Below is a small trained network, with its code and all its weights. Each question gives an input and a target symbol and asks what happens when units are switched off, that is, made to give their printed mean instead of their output.

import numpy as np


def w(rows, s, z=0):
    codes = np.array(rows[::2]) - 128.0
    scale = np.full(codes.shape[1], s)
    scale[-1] = z or s
    return codes * scale


def f(y):
    return y / 2 * (1 + np.tanh(0.7978845608 * (y + 0.044715 * y**3)))


def softmax(a):
    e = np.exp(a - a.max(-1, keepdims=True))
    return e / e.sum(-1, keepdims=True)


def log_softmax(a):
    a = a - a.max(-1, keepdims=True)
    return a - np.log(np.exp(a).sum(-1, keepdims=True))


def net(x, mask):
    ids = ['ημξπτφω'.index(c) for c in x.split()]
    T = len(ids)
    res = E[ids] + P[:T]
    u = 0
    for l in range(3):
        r = res
        for j in range(2):
            rows = slice(2 * j, 2 * j + 2)
            q, k, v = (r @ M[l][rows].T for M in (Q, K, V))
            z = softmax(np.where(np.tri(T) > 0, q @ k.T / 2**0.5, -1e9)) @ v
            o = O[l][rows]
            res = res + np.where(mask[u + j], z, o[:, -1]) @ o[:, :-1]
        u += 2
        y = f(res @ A[l][:, :-1].T + A[l][:, -1])
        res = res + np.where(mask[u : u + 4], y, B[l][:, -1]) @ B[l][:, :-1]
        u += 4
    return log_softmax(res[-1] @ U[:, :-1].T + U[:, -1])


Q, K, V, O, A, B = {}, {}, {}, {}, {}, {}
E = w([
[177,219,96,159,221],'η',
[208,238,132,135,129],'μ',
[144,185,35,107,134],'ξ',
[192,240,43,122,137],'π',
[26,234,128,48,149],'τ',
[53,117,216,34,122],'φ',
[217,3,156,53,123],'ω',
],0.0039)
P = w([
[108,97,138,186,101],'0',
[120,123,135,167,81],'1',
[124,129,121,150,101],'2',
[130,129,114,134,118],'3',
[130,129,111,114,125],'4',
[135,130,114,101,137],'5',
[137,128,115,85,141],'6',
[142,129,115,71,148],'7',
[146,128,117,59,161],'8',
[141,118,107,51,183],'9',
[150,120,137,42,190],'10',
[153,129,149,33,204],'11',
[179,144,174,2,131],'12',
],0.0066)
Q[0] = w([
[126,144,168,82,136],'L0H0',
[111,82,159,165,167],'L0H0',
[153,144,126,208,75],'L0H1',
[98,43,82,179,254],'L0H1',
],0.025)
K[0] = w([
[108,114,128,178,107],'L0H0',
[142,193,123,101,76],'L0H0',
[109,126,182,235,128],'L0H1',
[207,215,208,83,5],'L0H1',
],0.023)
V[0] = w([
[136,118,142,110,120],'L0H0',
[130,132,138,120,123],'L0H0',
[133,172,158,135,116],'L0H1',
[75,54,12,130,177],'L0H1',
],0.012)
O[0] = w([
[144,137,133,111,153,97],'L0H0',
[135,133,125,119,141,118],'L0H0',
[117,73,105,135,118,71],'L0H1',
[126,253,213,127,101,254],'L0H1',
],0.0071,0.00014)
A[0] = w([
[78,60,198,99,91,6],'L0N0',
[118,101,80,136,150,95],'L0N1',
[114,114,91,134,151,98],'L0N2',
[127,98,221,248,199,3],'L0N3',
],0.014,0.0044)
B[0] = w([
[75,86,1,170,240,38],'L0N0',
[184,155,191,135,77,62],'L0N1',
[169,167,174,132,96,68],'L0N2',
[134,70,110,240,150,2],'L0N3',
],0.0068,0.00091)
Q[1] = w([
[91,143,161,214,35],'L1H0',
[142,244,37,10,107],'L1H0',
[90,208,128,248,158],'L1H1',
[138,159,231,50,175],'L1H1',
],0.016)
K[1] = w([
[104,100,178,211,126],'L1H0',
[156,112,155,2,210],'L1H0',
[160,53,143,136,64],'L1H1',
[181,153,58,89,146],'L1H1',
],0.022)
V[1] = w([
[248,105,119,131,82],'L1H0',
[176,229,34,188,245],'L1H0',
[152,89,148,229,177],'L1H1',
[151,81,68,80,104],'L1H1',
],0.012)
O[1] = w([
[150,130,233,137,160,186],'L1H0',
[137,153,159,96,4,143],'L1H0',
[199,154,71,139,145,4],'L1H1',
[124,114,141,125,65,170],'L1H1',
],0.011,0.0029)
A[1] = w([
[151,169,112,159,130,57],'L1N0',
[156,143,80,63,153,182],'L1N1',
[118,103,159,173,132,71],'L1N2',
[74,111,161,255,48,3],'L1N3',
],0.021,0.0052)
B[1] = w([
[75,73,98,216,157,101],'L1N0',
[122,108,245,197,123,253],'L1N1',
[172,172,6,29,199,96],'L1N2',
[144,148,135,76,12,118],'L1N3',
],0.011,0.0036)
Q[2] = w([
[125,138,244,132,7],'L2H0',
[64,67,251,181,219],'L2H0',
[88,124,188,154,113],'L2H1',
[103,98,101,158,216],'L2H1',
],0.031)
K[2] = w([
[72,179,198,72,119],'L2H0',
[142,4,160,83,138],'L2H0',
[124,61,158,87,118],'L2H1',
[161,98,93,162,117],'L2H1',
],0.044)
V[2] = w([
[254,92,158,173,74],'L2H0',
[106,255,175,193,132],'L2H0',
[194,205,148,70,73],'L2H1',
[8,167,121,145,80],'L2H1',
],0.024)
O[2] = w([
[73,17,199,105,100,255],'L2H0',
[156,181,94,53,18,167],'L2H0',
[210,98,75,197,145,217],'L2H1',
[1,90,129,190,127,80],'L2H1',
],0.014,0.0047)
A[2] = w([
[141,181,91,102,149,60],'L2N0',
[122,184,4,140,90,3],'L2N1',
[136,183,24,149,177,160],'L2N2',
[186,122,35,162,164,84],'L2N3',
],0.012,0.0056)
B[2] = w([
[39,149,152,122,127,176],'L2N0',
[119,8,55,35,196,253],'L2N1',
[182,212,152,196,111,214],'L2N2',
[60,122,187,112,115,159],'L2N3',
],0.011,0.0044)
U = w([
[128,97,139,141,26,135],'η',
[156,95,193,131,190,140],'μ',
[118,110,58,117,160,115],'ξ',
[129,88,94,255,141,211],'π',
[60,191,140,182,132,140],'τ',
[50,119,196,80,99,2],'φ',
[219,208,135,63,120,104],'ω',
],0.0035,0.007)

Each question gives the input, a string of symbols that net reads in full, and the target symbol t.
The units are the heads (2 rows each of Q, K, V and O) and the neurons (one row each of A and B). Each row of codes is followed by its name. A weight is (code - 128) times the scale printed after its matrix; where a second scale follows, it is the last column's (O, A, B and U).
mask holds one flag per unit, layer by layer, with each layer's heads first. A switched-off unit (its flag False) gives its mean, the last column of its rows in O or B, instead of its output. The means were averaged over made-up inputs and are rounded, as every weight is.
A unit's drop is (log p(t) with every unit on - log p(t) with that unit switched off) / (log p(t) with every unit on - log p(t) with every unit switched off).
The circuit of an input: a set's keep is (log p(t) with only the set's units on - log p(t) with every unit switched off) / (log p(t) with every unit on - log p(t) with every unit switched off). Starting from the 12 units with the biggest drops (on a tie, the unit counted first), units are removed one at a time, each time the one whose removal leaves the highest keep (on an exact tie, the one counted first), for as long as the keep stays at least 0.8.
units of the circuit, in order: the units of the circuit, biggest drop first
most important unit: the unit with the biggest drop
top k neurons: the k neurons with the biggest drops, biggest first
k most important neurons of layer l: the k neurons of layer l with the biggest drops, biggest first
which heads matter: for each layer, one digit per head in row order, 1 if its drop is at least 0.15 and else 0, layers parted by /
input π π π ω ξ τ μ ξ, target ξ: units of the circuit, in order -> (L2N1, L2H0, L0H1)
input π φ π μ, target τ: which heads matter -> 00 / 01 / 10
input φ η η π, target φ: 3 most important neurons of layer 1 -> (L1N0, L1N1, L1N3)
input ω τ τ ω ξ τ ξ μ, target ξ: which heads matter -> 00 / 00 / 11
input π η μ μ π φ ξ μ η π, target η: units of the circuit, in order -> (L1H0, L2H0)
input ω φ π μ, target ω: most important unit -> L1H0
input τ π η, target ξ: units of the circuit, in order -> (L2N1, L2H0)
input π φ π ω π ω τ μ μ, target ω: top 2 neurons -> (L2N2, L1N1)
input ω φ ξ φ π φ π ξ, target τ: units of the circuit, in order -> (L2H0, L2H1, L1H0, L1H1)
input ω φ ω ω, target ω: which heads matter -> 00 / 11 / 01
input π π τ μ, target ξ: units of the circuit, in order -> (L2N1, L2H0)
input π μ ω φ, target μ: which heads matter -> 01 / 10 / 11
input μ π π η φ π π, target τ: which heads matter -> 00 / 00 / 11
input ω π φ, target ω: 2 most important neurons of layer 1 -> (L1N2, L1N3)
input μ ω π, target μ: which heads matter -> 01 / 11 / 11
input ω π π ω η η η ω ω ω η π, target ω: units of the circuit, in order -> (L2H1, L1H0)
input τ φ π η η, target φ: units of the circuit, in order -> (L1H0, L2H1, L1H1)
input π τ π φ ω ω η τ π, target ξ: most important unit -> L2N1
input μ π ω φ ω π π η, target ω: units of the circuit, in order -> (L1H0, L2H0)
input π μ ξ ω π φ ω τ π π φ τ, target τ: top neuron -> (L1N1)
input μ η ξ τ η η π η, target η: units of the circuit, in order -> (L2H0, L1H0)
input π π η ω τ π π π π π φ, target π: which heads matter -> 00 / 11 / 11
input η η π η π ξ π η τ ξ, target ξ: units of the circuit, in order -> (L2H0, L2N1)
input π τ τ τ ω η π π π τ π, target ξ: units of the circuit, in order -> (L2H0, L2N1, L1H1)
input μ ω ξ ω π τ, target ω: top 3 neurons -> (L1N2, L1N1, L1N0)
input ω η ω π π η π τ, target ξ: units of the circuit, in order -> (L2H0, L2N1, L1H1)
